Below is a small trained network, with its code and all its weights. Each question gives an input and a target symbol and asks what happens when units are switched off, that is, made to give their printed mean instead of their output.

import numpy as np


def w(rows, s, z=0):
    codes = np.array(rows[::2]) - 128.0
    scale = np.full(codes.shape[1], s)
    scale[-1] = z or s
    return codes * scale


def norm(h):
    return h / np.sqrt((h * h).mean(-1, keepdims=True) + 1e-5)


def f(y):
    return y / 2 * (1 + np.tanh(0.7978845608 * (y + 0.044715 * y**3)))


def softmax(a):
    e = np.exp(a - a.max(-1, keepdims=True))
    return e / e.sum(-1, keepdims=True)


def log_softmax(a):
    a = a - a.max(-1, keepdims=True)
    return a - np.log(np.exp(a).sum(-1, keepdims=True))


def net(x, mask):
    ids = ['βζηλμπστ'.index(c) for c in x.split()]
    T = len(ids)
    res = E[ids] + P[:T]
    u = 0
    for l in range(2):
        q, k, v = (norm(res) @ M[l].T for M in (Q, K, V))
        z = softmax(np.where(np.tri(T) > 0, q @ k.T / 3**0.5, -1e9)) @ v
        res = res + np.where(mask[u], z, O[l][:, -1]) @ O[l][:, :-1]
        u += 1
        y = f(norm(res) @ A[l][:, :-1].T + A[l][:, -1])
        res = res + np.where(mask[u : u + 8], y, B[l][:, -1]) @ B[l][:, :-1]
        u += 8
    return log_softmax(norm(res)[-1] @ U[:, :-1].T + U[:, -1])


Q, K, V, O, A, B = {}, {}, {}, {}, {}, {}
E = w([
[91,189,45,115],'β',
[117,184,58,87],'ζ',
[230,62,216,90],'η',
[75,130,121,90],'λ',
[27,188,43,229],'μ',
[147,98,21,81],'π',
[149,106,157,185],'σ',
[177,153,121,6],'τ',
],0.016)
P = w([
[156,255,34,124],'0',
[190,146,113,162],'1',
[131,85,104,89],'2',
[110,174,100,119],'3',
[126,65,143,101],'4',
[134,123,137,150],'5',
[51,52,213,151],'6',
[144,166,162,171],'7',
],0.0082)
Q[0] = w([
[177,72,224,26],'0.h1',
[158,74,113,29],'0.h1',
[255,186,194,207],'0.h1',
],0.0071)
K[0] = w([
[2,98,80,81],'0.h1',
[161,91,169,60],'0.h1',
[221,84,159,156],'0.h1',
],0.0083)
V[0] = w([
[62,247,189,200],'0.h1',
[163,103,176,131],'0.h1',
[5,1,58,236],'0.h1',
],0.0077)
O[0] = w([
[139,110,253,194,92],'0.h1',
[223,100,189,204,3],'0.h1',
[227,113,161,141,59],'0.h1',
],0.0053,0.0039)
A[0] = w([
[99,146,99,106,101],'0.n1',
[153,186,184,147,144],'0.n2',
[174,122,91,79,84],'0.n3',
[137,164,58,187,5],'0.n4',
[153,115,204,115,104],'0.n5',
[176,179,75,136,89],'0.n6',
[135,252,96,131,200],'0.n7',
[82,98,166,144,96],'0.n8',
],0.013,0.0026)
B[0] = w([
[20,97,134,152,220],'0.n1',
[183,185,189,153,119],'0.n2',
[126,157,113,172,183],'0.n3',
[74,160,120,158,150],'0.n4',
[128,67,51,132,125],'0.n5',
[2,114,136,193,162],'0.n6',
[151,132,205,163,254],'0.n7',
[111,116,49,118,139],'0.n8',
],0.0086,0.007)
Q[1] = w([
[20,134,194,122],'1.h1',
[23,1,114,95],'1.h1',
[130,170,58,166],'1.h1',
],0.0091)
K[1] = w([
[149,101,101,122],'1.h1',
[138,176,112,2],'1.h1',
[110,187,180,148],'1.h1',
],0.0084)
V[1] = w([
[136,107,76,7],'1.h1',
[110,10,108,253],'1.h1',
[206,110,107,98],'1.h1',
],0.0066)
O[1] = w([
[135,111,137,144,214],'1.h1',
[85,9,104,148,6],'1.h1',
[105,197,103,114,1],'1.h1',
],0.015,0.0042)
A[1] = w([
[77,138,96,148,250],'1.n1',
[74,113,176,128,102],'1.n2',
[111,178,193,120,151],'1.n3',
[118,120,84,182,35],'1.n4',
[147,108,163,83,211],'1.n5',
[161,115,211,109,144],'1.n6',
[99,148,124,130,192],'1.n7',
[135,145,3,153,53],'1.n8',
],0.014,0.0022)
B[1] = w([
[213,116,81,172,240],'1.n1',
[92,37,213,107,223],'1.n2',
[152,82,157,86,253],'1.n3',
[88,183,95,158,139],'1.n4',
[106,254,96,107,170],'1.n5',
[107,124,155,19,162],'1.n6',
[145,138,112,4,199],'1.n7',
[138,94,89,51,157],'1.n8',
],0.0078,0.0063)
U = w([
[98,169,134,157,100],'β',
[91,164,137,138,2],'ζ',
[182,136,124,116,18],'η',
[120,86,169,86,165],'λ',
[99,166,122,160,95],'μ',
[124,115,50,108,187],'π',
[198,102,138,152,190],'σ',
[145,245,114,86,211],'τ',
],0.011,0.0025)

Each question gives the input, a string of symbols that net reads in full, and the target symbol t.
The units are the heads (3 rows each of Q, K, V and O) and the neurons (one row each of A and B). Each row of codes is followed by its name. A weight is (code - 128) times the scale printed after its matrix; where a second scale follows, it is the last column's (O, A, B and U).
mask holds one flag per unit, layer by layer, with each layer's heads first. A switched-off unit (its flag False) gives its mean, the last column of its rows in O or B, instead of its output. The means were averaged over made-up inputs and are rounded, as every weight is.
A unit's drop is (log p(t) with every unit on - log p(t) with that unit switched off) / (log p(t) with every unit on - log p(t) with every unit switched off).
The circuit of an input: a set's keep is (log p(t) with only the set's units on - log p(t) with every unit switched off) / (log p(t) with every unit on - log p(t) with every unit switched off). Starting from the 12 units with the biggest drops (on a tie, the unit counted first), units are removed one at a time, each time the one whose removal leaves the highest keep (on an exact tie, the one counted first), for as long as the keep stays at least 0.8.
circuit, biggest first: the units of the circuit, biggest drop first
unit that matters most: the unit with the biggest drop
k most important neurons: the k neurons with the biggest drops, biggest first
top k neurons in layer l: the k neurons of layer l with the biggest drops, biggest first
drop when u is switched off: that unit's drop, to one decimal
input λ β λ β β, target λ: unit that matters most	1.n2
input μ β μ λ π τ η, target τ: circuit, biggest first	1.h1, 1.n5, 0.n7, 0.n5
input λ τ λ η σ τ λ, target τ: 2 most important neurons	0.n1, 0.n8
input π π λ, target π: circuit, biggest first	0.n7, 1.h1, 1.n1
input λ λ τ λ σ, target τ: 2 most important neurons	0.n3, 1.n2
input λ λ ζ, target λ: 3 most important neurons	0.n7, 1.n2, 0.n8
input τ τ σ, target τ: 2 most important neurons	0.n7, 1.n2
input τ λ τ λ η, target τ: circuit, biggest first	1.n5, 1.h1
input λ σ σ τ λ, target τ: top 2 neurons in layer 0	0.n7, 0.n4
input λ β λ τ π, target τ: top 2 neurons in layer 1	1.n2, 1.n3
input λ λ λ τ λ λ β, target λ: top 3 neurons in layer 1	1.n5, 1.n3, 1.n2
input η τ λ λ τ τ ζ, target τ: drop when 1.h1 is switched off	2.3
input λ τ σ τ τ, target τ: drop when 1.h1 is switched off	0.1
input λ λ τ π τ π β, target τ: drop when 1.n4 is switched off	0.0
input τ σ π π π λ τ, target τ: unit that matters most	1.n5
